Here is a tiny trained network, its code and every weight. The questions are about switching its units off for an input and a class, where a switched-off unit gives its printed mean instead of its output.

import numpy as np


def w(rows, s, z=0):
    codes = np.array(rows[::2]) - 128.0
    scale = np.full(codes.shape[1], s)
    scale[-1] = z or s
    return codes * scale


def norm(h):
    return h / np.sqrt((h * h).mean(-1, keepdims=True) + 1e-5)


def f(y):
    return np.maximum(y, 0)


def log_softmax(a):
    a = a - a.max(-1, keepdims=True)
    return a - np.log(np.exp(a).sum(-1, keepdims=True))


def net(x, mask):
    res = np.array(x, float).reshape(1, 3) / 4 @ E
    u = 0
    for l in range(3):
        y = f(norm(res) @ A[l][:, :-1].T + A[l][:, -1])
        res = res + np.where(mask[u : u + 5], y, B[l][:, -1]) @ B[l][:, :-1]
        u += 5
    return log_softmax(norm(res)[-1] @ U[:, :-1].T + U[:, -1])


A, B = {}, {}
E = w([
[51,1,151,92,122,167,130,140,191],'x0',
[127,153,208,169,143,131,121,165,220],'x1',
[179,112,37,223,94,209,119,39,219],'x2',
],0.0079)
A[0] = w([
[187,190,77,118,117,98,140,95,76,66],'0.n0',
[64,1,83,69,134,208,133,149,135,105],'0.n1',
[109,45,61,146,19,86,183,73,60,11],'0.n2',
[128,113,59,86,160,146,113,155,77,25],'0.n3',
[134,136,89,88,124,121,139,66,58,2],'0.n4',
],0.0078,0.0046)
B[0] = w([
[75,115,219,232,95,164,162,103,21,214],'0.n0',
[74,216,135,140,58,207,172,119,77,254],'0.n1',
[175,188,126,152,117,196,51,200,233,193],'0.n2',
[212,164,135,100,229,125,91,211,170,155],'0.n3',
[147,166,103,117,85,113,40,254,214,168],'0.n4',
],0.0083,0.0071)
A[1] = w([
[79,65,156,83,141,156,130,139,214,243],'1.n0',
[65,128,139,140,106,130,105,181,59,148],'1.n1',
[125,187,131,95,117,170,88,173,162,157],'1.n2',
[118,102,125,13,133,62,163,144,75,2],'1.n3',
[140,80,2,169,90,170,97,89,132,80],'1.n4',
],0.0098,0.0031)
B[1] = w([
[191,190,146,91,174,125,106,159,10,218],'1.n0',
[146,74,131,195,196,184,187,53,190,255],'1.n1',
[150,83,61,142,181,69,46,60,185,254],'1.n2',
[200,82,80,49,41,89,212,99,255,171],'1.n3',
[170,55,180,35,234,49,254,125,100,228],'1.n4',
],0.0085,0.0071)
A[2] = w([
[28,10,114,2,117,238,101,101,111,76],'2.n0',
[143,105,121,110,175,111,30,117,93,98],'2.n1',
[204,105,31,139,190,96,132,90,124,121],'2.n2',
[111,71,128,55,158,57,100,98,47,3],'2.n3',
[95,66,145,131,157,134,185,35,155,134],'2.n4',
],0.0087,0.0032)
B[2] = w([
[201,179,185,175,173,69,94,96,44,205],'2.n0',
[119,103,58,132,74,114,68,163,202,163],'2.n1',
[94,115,159,66,122,105,88,181,150,254],'2.n2',
[15,98,11,237,2,121,100,105,181,139],'2.n3',
[78,113,62,112,50,103,142,153,170,248],'2.n4',
],0.0089,0.008)
U = w([
[160,90,144,84,146,58,246,102,178,124],'0',
[143,201,166,174,179,153,156,65,3,143],'1',
[189,170,127,97,184,107,55,193,164,125],'2',
[13,76,92,174,44,144,111,121,190,160],'3',
[47,84,112,91,77,198,132,209,20,8],'4',
],0.016)

Each question gives the input, the list of numbers given to net, and the class t.
The units are the neurons (one row each of A and B). Each row of codes is followed by its name. A weight is (code - 128) times the scale printed after its matrix; where a second scale follows, it is the last column's (A, B and U).
mask holds one flag per neuron, layer by layer. A switched-off neuron (its flag False) gives its mean, the last column of its row in B, instead of its output. The means were averaged over made-up inputs and are rounded, as every weight is.
A unit's drop is (log p(t) with every unit on - log p(t) with that unit switched off) / (log p(t) with every unit on - log p(t) with every unit switched off).
The circuit of an input: a set's keep is (log p(t) with only the set's units on - log p(t) with every unit switched off) / (log p(t) with every unit on - log p(t) with every unit switched off). Starting from the 12 units with the biggest drops (on a tie, the unit counted first), units are removed one at a time, each time the one whose removal leaves the highest keep (on an exact tie, the one counted first), for as long as the keep stays at least 0.8.
circuit, biggest first: the units of the circuit, biggest drop first
most important unit: the unit with the biggest drop
k most important neurons: the k neurons with the biggest drops, biggest first
k most important neurons of layer l: the k neurons of layer l with the biggest drops, biggest first
drop of u: that unit's drop, to one decimal
input [-6,-7,7], class 0: circuit, biggest first : 1.n4
input [8,0,4], class 1: circuit, biggest first : 2.n0, 0.n1
input [5,-7,2], class 2: 3 most important neurons : 0.n2, 1.n2, 0.n0
input [-3,-7,-6], class 2: 3 most important neurons : 0.n4, 0.n3, 1.n4
input [6,8,-6], class 2: 4 most important neurons : 1.n0, 0.n0, 1.n4, 2.n4
input [-3,3,-1], class 3: 3 most important neurons : 1.n0, 1.n4, 2.n0
input [-1,5,5], class 0: 2 most important neurons of layer 1 : 1.n4, 1.n2
input [6,-6,2], class 1: 2 most important neurons : 0.n1, 2.n0
input [-1,-1,0], class 3: 2 most important neurons of layer 0 : 0.n0, 0.n4
input [7,5,-2], class 1: 2 most important neurons : 0.n1, 1.n0
input [-4,-2,5], class 0: 2 most important neurons : 1.n4, 0.n1
input [-5,5,-5], class 0: 4 most important neurons : 0.n2, 0.n1, 0.n4, 1.n0
input [-1,-6,5], class 2: 3 most important neurons : 0.n2, 0.n4, 1.n1
input [7,0,-5], class 1: most important unit : 2.n0
input [-6,-3,6], class 0: 4 most important neurons : 1.n4, 0.n1, 1.n0, 2.n0
input [-8,2,-8], class 0: 2 most important neurons of layer 1 : 1.n3, 1.n0
input [-5,-8,-2], class 2: 2 most important neurons : 0.n4, 0.n3
input [2,-8,5], class 2: 2 most important neurons : 0.n2, 1.n4
input [4,8,1], class 2: 2 most important neurons : 1.n0, 0.n0
input [2,-2,-3], class 3: most important unit : 2.n4
input [8,-3,-2], class 1: 2 most important neurons : 2.n0, 0.n1
input [-4,3,-4], class 0: 2 most important neurons of layer 0 : 0.n2, 0.n1
input [4,-8,7], class 2: 2 most important neurons of layer 0 : 0.n2, 0.n0
input [5,0,8], class 0: drop of 1.n4 : 1.2
input [-1,-5,4], class 2: drop of 1.n1 : 0.1
input [8,5,-3], class 1: drop of 2.n3 : 0.0
input [-1,-2,5], class 0: drop of 1.n4 : 3.6
